[[ -6  12 -15 -24 -23  49  -9  19  -1  -8]
 [ 11 -17 -21 -13  -7  44 -26 -25  28  42]
 [  0   1  -4  44 -12 -46  -3  16  10  17]
 [-17  22  -7  37 -32 -36   7  57 -11 -20]
 [  3   3 -40  27 -68   4 -20  21   8   6]
 [  5  -8 -22  32 -22 -23 -16   1  22  30]
 [  2   9 -13   9 -49  32 -11  21  -9  -4]
 [ -4  10  -1  48 -19 -52   3  31   0   2]
 [-13  24  -1  38 -24 -47  10  51 -10 -22]
 [-16  18 -30   7 -48   9  -6  49  -2 -18]
 [ 10  -6 -35  25 -64  22 -25   4  10  21]
 [  7  -8  -8  41 -20 -23 -12   2  13  31]
 [ -5  -1  -4  22   6 -28  -4  13  17  20]
 [  5   3  15 -33  24  49  -5 -12   4  12]]
Indices start at 0.
The entry just left of the smallest entry? 27
The entry in the bottom-left corner is 5
The entry at row 0, column 0: -6
The bottom entry of the column that holds the largest entry? -12
The entry at row 0, column 2? -15
The bottom-right entry? 12
The entry at row 1, column 0? 11
The maximum -> 57
The entry directly above the smallest entry -> -32
The entry directly above 57 -> 16
The entry directly above -18? -22
The entry in row 0 and column 1? 12
The entry in row 2 and column 0 is 0
The entry just left of -2? 49
The entry in row 2 and column 2? -4
The minimum: -68
The entry in row 2 and column 1: 1
The top entry of the column that holds the largest entry: 19
The entry at row 1, column 2 -> -21
The entry in the top-right corner? -8
The entry just left of -28: 6

[[ 292  112   82  214   -4  282   81   20  211  265   71]
 [ 164  134 -154  372 -306  163   51  297  234  209 -231]
 [ 151  207  237   44  216  388  196  205  117  127  227]
 [ 155  241   43  -59   15  509  135  224  147   41  105]
 [ 271   40   86  236   36  336   53    2  253  389   67]
 [ 166  134  260  630  314 -540  256  239  253  298  180]
 [ 199  165  149  299   -2  193  151  212  131  189   34]
 [ 299   21  440 -204  797  511  151 -300  322  474  705]]
The bottom entry of the column that holds the largest entry: 797
The first entry in the row that holds the smallest entry: 166
What is the entry in the bottom-right corner?
Answer: 705
The second entry on the main diagonal -> 134
The 2nd entry on the diagonal from the top-right corner is 209
What is the third entry from the end, reading row by row?
Answer: 322
What is the entry just right of the smallest entry?
Answer: 256
The entry in the top-right corner: 71
The entry in the bottom-left corner is 299
The 2nd smallest entry -> -306
The first entry in reading order is 292
The entry directly above 41 -> 127
What is the second entry, reading row by row?
Answer: 112
What is the entry just right of 20?
Answer: 211
The entry just left of 209: 234
The entry just right of 21: 440
What is the 5th-last entry, reading row by row?
Answer: 151
What is the smallest entry in the last row?
Answer: -300
What is the entry directly above the smallest entry?
Answer: 336
What is the entry just right of 236?
Answer: 36
What is the third entry on the diagonal from the top-right corner?
Answer: 117
The 5th entry in reading order -> -4
What is the entry directly above the largest entry?
Answer: -2
The entry just right of 127 -> 227
The entry just left of 372 is -154
The entry just right of 166 is 134
The entry just left of 196: 388
What is the entry directly above 36?
Answer: 15
The 2nd-last entry, reading row by row -> 474
The entry just left of 40 -> 271
